Below is a small trained network, with its code and all its weights. Each question gives an input and a target symbol and asks what happens when units are switched off, that is, made to give their printed mean instead of their output.

import numpy as np


def w(rows, s, z=0):
    codes = np.array(rows[::2]) - 128.0
    scale = np.full(codes.shape[1], s)
    scale[-1] = z or s
    return codes * scale


def norm(h):
    return h / np.sqrt((h * h).mean(-1, keepdims=True) + 1e-5)


def f(y):
    return y / 2 * (1 + np.tanh(0.7978845608 * (y + 0.044715 * y**3)))


def softmax(a):
    e = np.exp(a - a.max(-1, keepdims=True))
    return e / e.sum(-1, keepdims=True)


def log_softmax(a):
    a = a - a.max(-1, keepdims=True)
    return a - np.log(np.exp(a).sum(-1, keepdims=True))


def net(x, mask):
    ids = ['ΛΦζξστ'.index(c) for c in x.split()]
    T = len(ids)
    res = E[ids] + P[:T]
    r = norm(res)
    for j in range(2):
        rows = slice(4 * j, 4 * j + 4)
        q, k, v = (r @ M[0][rows].T for M in (Q, K, V))
        z = softmax(np.where(np.tri(T) > 0, q @ k.T / 4**0.5, -1e9)) @ v
        o = O[0][rows]
        res = res + np.where(mask[j], z, o[:, -1]) @ o[:, :-1]
    y = f(norm(res) @ A[0][:, :-1].T + A[0][:, -1])
    res = res + np.where(mask[2:18], y, B[0][:, -1]) @ B[0][:, :-1]
    return log_softmax(norm(res)[-1] @ U[:, :-1].T + U[:, -1])


Q, K, V, O, A, B = {}, {}, {}, {}, {}, {}
E = w([
[165,104,165],'Λ',
[127,106,104],'Φ',
[255,190,222],'ζ',
[138,107,118],'ξ',
[171,96,108],'σ',
[154,112,160],'τ',
],0.021)
P = w([
[132,118,126],'0',
[185,236,134],'1',
[53,179,168],'2',
[204,129,85],'3',
[90,71,169],'4',
[247,240,95],'5',
],0.015)
Q[0] = w([
[160,130,136],'H1',
[171,148,137],'H1',
[187,183,150],'H1',
[4,123,100],'H1',
[85,109,111],'H2',
[130,106,175],'H2',
[111,198,127],'H2',
[45,161,139],'H2',
],0.022)
K[0] = w([
[93,97,149],'H1',
[105,119,140],'H1',
[42,115,220],'H1',
[248,242,67],'H1',
[113,131,172],'H2',
[90,175,129],'H2',
[91,53,111],'H2',
[34,85,176],'H2',
],0.019)
V[0] = w([
[177,159,92],'H1',
[129,134,103],'H1',
[89,103,128],'H1',
[134,134,111],'H1',
[77,152,48],'H2',
[128,135,72],'H2',
[80,145,114],'H2',
[160,106,252],'H2',
],0.015)
O[0] = w([
[56,7,149,119],'H1',
[155,98,136,101],'H1',
[204,182,116,110],'H1',
[138,104,134,114],'H1',
[253,55,186,2],'H2',
[137,65,196,129],'H2',
[232,123,107,9],'H2',
[41,251,1,207],'H2',
],0.0085,0.004)
A[0] = w([
[123,106,109,110],'N1',
[38,114,218,74],'N2',
[219,93,90,117],'N3',
[187,210,149,116],'N4',
[73,97,149,48],'N5',
[68,187,184,136],'N6',
[121,121,127,105],'N7',
[102,81,114,46],'N8',
[201,173,49,2],'N9',
[147,167,152,49],'N10',
[26,122,185,61],'N11',
[117,31,5,26],'N12',
[74,194,85,88],'N13',
[98,175,214,134],'N14',
[127,117,145,76],'N15',
[89,155,214,89],'N16',
],0.019,0.0059)
B[0] = w([
[125,129,153,129],'N1',
[122,173,54,199],'N2',
[82,62,139,178],'N3',
[122,59,110,254],'N4',
[165,89,108,164],'N5',
[55,141,175,192],'N6',
[133,125,130,123],'N7',
[147,100,163,150],'N8',
[120,254,159,201],'N9',
[106,134,109,147],'N10',
[137,68,46,205],'N11',
[118,195,248,170],'N12',
[210,118,153,217],'N13',
[74,179,136,166],'N14',
[137,132,122,119],'N15',
[106,195,147,147],'N16',
],0.035,0.0093)
U = w([
[194,234,146,119],'Λ',
[143,21,174,151],'Φ',
[1,139,182,92],'ζ',
[228,154,65,249],'ξ',
[234,148,199,184],'σ',
[73,208,47,4],'τ',
],0.0094,0.0029)

Each question gives the input, a string of symbols that net reads in full, and the target symbol t.
The units are the heads (4 rows each of Q, K, V and O) and the neurons (one row each of A and B). Each row of codes is followed by its name. A weight is (code - 128) times the scale printed after its matrix; where a second scale follows, it is the last column's (O, A, B and U).
mask holds one flag per unit, heads first, then neurons. A switched-off unit (its flag False) gives its mean, the last column of its rows in O or B, instead of its output. The means were averaged over made-up inputs and are rounded, as every weight is.
A unit's drop is (log p(t) with every unit on - log p(t) with that unit switched off) / (log p(t) with every unit on - log p(t) with every unit switched off).
most important unit: the unit with the biggest drop
k most important neurons: the k neurons with the biggest drops, biggest first
which heads matter: for each layer, one digit per head in row order, 1 if its drop is at least 0.15 and else 0, layers parted by /
drop of u: that unit's drop, to one decimal
input σ Λ ξ ξ ζ ζ, target ζ: which heads matter	01
input Φ Λ ξ, target ξ: which heads matter	11
input ξ ξ ζ Φ τ σ, target Φ: 2 most important neurons	[N3, N4]
input Φ τ Φ Φ, target Λ: 2 most important neurons	[N9, N6]
input ζ τ τ, target τ: 4 most important neurons	[N6, N4, N12, N9]
input Φ ξ τ Λ, target ζ: which heads matter	11
input Λ ξ ζ τ, target ζ: most important unit	H2
input σ τ σ ξ, target Λ: which heads matter	10
input σ ξ ξ τ, target ζ: 2 most important neurons	[N13, N3]
input τ ξ Λ Φ Φ ζ, target Φ: which heads matter	01
input ξ τ ξ τ, target Λ: 2 most important neurons	[N9, N11]
input Φ Φ ζ ξ Λ ζ, target ζ: 3 most important neurons	[N13, N14, N11]
input σ ξ Λ ξ Φ σ, target ζ: 3 most important neurons	[N13, N3, N9]
input ξ ξ Λ Φ, target ζ: 3 most important neurons	[N3, N9, N13]
input Φ ξ Λ, target Λ: most important unit	N13
input τ ξ Λ σ, target ζ: 2 most important neurons	[N3, N9]
input τ σ Φ, target Φ: 2 most important neurons	[N9, N13]
input ξ ξ ξ ξ τ Λ, target ζ: 2 most important neurons	[N13, N4]
input Φ Φ σ ξ, target Φ: drop of N3	0.5
input τ Λ ζ ξ, target σ: drop of N14	0.0
input σ σ ξ ξ σ, target ξ: drop of N6	0.2
input ξ Φ σ, target σ: most important unit	H2
input τ ζ ξ Φ σ, target σ: which heads matter	00
